Here is a tiny trained network, its code and every weight. The questions are about switching its units off for an input and a class, where a switched-off unit gives its printed mean instead of its output.

import numpy as np


def w(rows, s, z=0):
    codes = np.array(rows[::2]) - 128.0
    scale = np.full(codes.shape[1], s)
    scale[-1] = z or s
    return codes * scale


def norm(h):
    return h / np.sqrt((h * h).mean(-1, keepdims=True) + 1e-5)


def f(y):
    return np.maximum(y, 0)


def log_softmax(a):
    a = a - a.max(-1, keepdims=True)
    return a - np.log(np.exp(a).sum(-1, keepdims=True))


def net(x, mask):
    res = np.array(x, float).reshape(1, 3) / 4 @ E
    u = 0
    for l in range(2):
        y = f(norm(res) @ A[l][:, :-1].T + A[l][:, -1])
        res = res + np.where(mask[u : u + 8], y, B[l][:, -1]) @ B[l][:, :-1]
        u += 8
    return log_softmax(norm(res)[-1] @ U[:, :-1].T + U[:, -1])


A, B = {}, {}
E = w([
[246,188,2,176,49],'x0',
[79,143,133,151,47],'x1',
[185,62,184,83,96],'x2',
],0.0072)
A[0] = w([
[113,95,130,124,137,92],'L0N0',
[19,137,140,151,36,71],'L0N1',
[49,205,112,121,2,229],'L0N2',
[124,126,24,168,196,97],'L0N3',
[102,139,147,151,205,105],'L0N4',
[83,121,134,126,145,7],'L0N5',
[180,108,95,113,59,174],'L0N6',
[12,175,68,143,121,72],'L0N7',
],0.0097,0.0019)
B[0] = w([
[148,119,101,127,129,152],'L0N0',
[7,128,193,88,81,213],'L0N1',
[101,67,136,138,159,255],'L0N2',
[133,202,112,122,149,199],'L0N3',
[88,63,108,88,136,184],'L0N4',
[133,119,197,165,117,155],'L0N5',
[110,88,223,133,151,227],'L0N6',
[104,99,112,213,148,213],'L0N7',
],0.013,0.0063)
A[1] = w([
[216,95,222,145,43,221],'L1N0',
[55,122,108,175,72,250],'L1N1',
[111,215,114,185,188,190],'L1N2',
[188,83,177,65,191,125],'L1N3',
[72,110,148,123,177,211],'L1N4',
[62,164,95,144,194,79],'L1N5',
[228,219,110,53,178,105],'L1N6',
[70,108,121,73,3,216],'L1N7',
],0.012,0.0025)
B[1] = w([
[41,154,47,123,78,248],'L1N0',
[184,82,129,153,212,219],'L1N1',
[176,150,164,191,138,194],'L1N2',
[168,120,68,119,128,254],'L1N3',
[177,161,131,130,108,255],'L1N4',
[128,176,84,118,99,192],'L1N5',
[83,81,218,79,9,178],'L1N6',
[31,108,198,147,165,200],'L1N7',
],0.015,0.0085)
U = w([
[152,182,110,186,193,184],'0',
[118,203,145,66,157,2],'1',
[64,130,30,49,53,151],'2',
[169,97,77,40,199,140],'3',
[4,80,195,126,194,131],'4',
[154,178,209,121,53,116],'5',
[112,237,109,106,135,37],'6',
],0.015,0.0077)

Each question gives the input, the list of numbers given to net, and the class t.
The units are the neurons (one row each of A and B). Each row of codes is followed by its name. A weight is (code - 128) times the scale printed after its matrix; where a second scale follows, it is the last column's (A, B and U).
mask holds one flag per neuron, layer by layer. A switched-off neuron (its flag False) gives its mean, the last column of its row in B, instead of its output. The means were averaged over made-up inputs and are rounded, as every weight is.
A unit's drop is (log p(t) with every unit on - log p(t) with that unit switched off) / (log p(t) with every unit on - log p(t) with every unit switched off).
The circuit of an input: a set's keep is (log p(t) with only the set's units on - log p(t) with every unit switched off) / (log p(t) with every unit on - log p(t) with every unit switched off). Starting from the 12 units with the biggest drops (on a tie, the unit counted first), units are removed one at a time, each time the one whose removal leaves the highest keep (on an exact tie, the one counted first), for as long as the keep stays at least 0.8.
circuit, biggest first: the units of the circuit, biggest drop first
most important unit: the unit with the biggest drop
top k neurons: the k neurons with the biggest drops, biggest first
k most important neurons of layer l: the k neurons of layer l with the biggest drops, biggest first
drop when u is switched off: that unit's drop, to one decimal
input [3,6,8], class 4: circuit, biggest first => (L1N7)
input [-4,-3,-2], class 3: top 3 neurons => (L0N1; L1N0; L0N4)
input [4,-6,-8], class 5: circuit, biggest first => (L1N6; L0N3; L0N2; L1N0)
input [4,-5,0], class 5: top 2 neurons => (L1N6; L0N3)
input [-4,-5,-1], class 3: top 2 neurons => (L1N0; L0N1)
input [-5,-7,-5], class 3: top 2 neurons => (L0N4; L1N0)
input [0,-7,-7], class 6: 2 most important neurons of layer 1 => (L1N5; L1N1)
input [-2,-8,-5], class 6: circuit, biggest first => (L0N3; L1N5)
input [0,-8,-2], class 5: 3 most important neurons of layer 1 => (L1N6; L1N0; L1N2)
input [-1,-7,-3], class 2: 3 most important neurons of layer 1 => (L1N5; L1N6; L1N1)
input [1,-7,-5], class 5: 3 most important neurons of layer 1 => (L1N6; L1N2; L1N0)
input [2,-7,-6], class 5: 2 most important neurons of layer 1 => (L1N6; L1N2)
input [-4,-4,4], class 3: top 2 neurons => (L0N1; L1N0)
input [3,-7,8], class 2: circuit, biggest first => (L1N0)
input [6,8,-6], class 4: top 2 neurons => (L0N1; L1N3)
input [0,-8,4], class 2: 2 most important neurons of layer 0 => (L0N2; L0N7)
input [1,3,7], class 2: top 2 neurons => (L1N0; L0N1)
input [-6,-5,3], class 3: top 2 neurons => (L0N1; L1N0)
input [-2,-1,3], class 2: 2 most important neurons of layer 0 => (L0N1; L0N2)
input [2,0,2], class 2: most important unit => L0N1
input [4,-6,3], class 2: top 2 neurons => (L0N6; L1N0)
input [-3,-3,-3], class 0: 2 most important neurons of layer 1 => (L1N6; L1N0)
input [-8,-6,4], class 3: drop when L0N1 is switched off => 0.2
input [-7,-8,7], class 3: drop when L0N6 is switched off => 0.0
input [-8,-7,6], class 3: drop when L0N1 is switched off => 0.1
input [-1,0,-2], class 0: drop when L1N5 is switched off => 0.1
input [5,8,-3], class 4: top neuron => (L0N1)
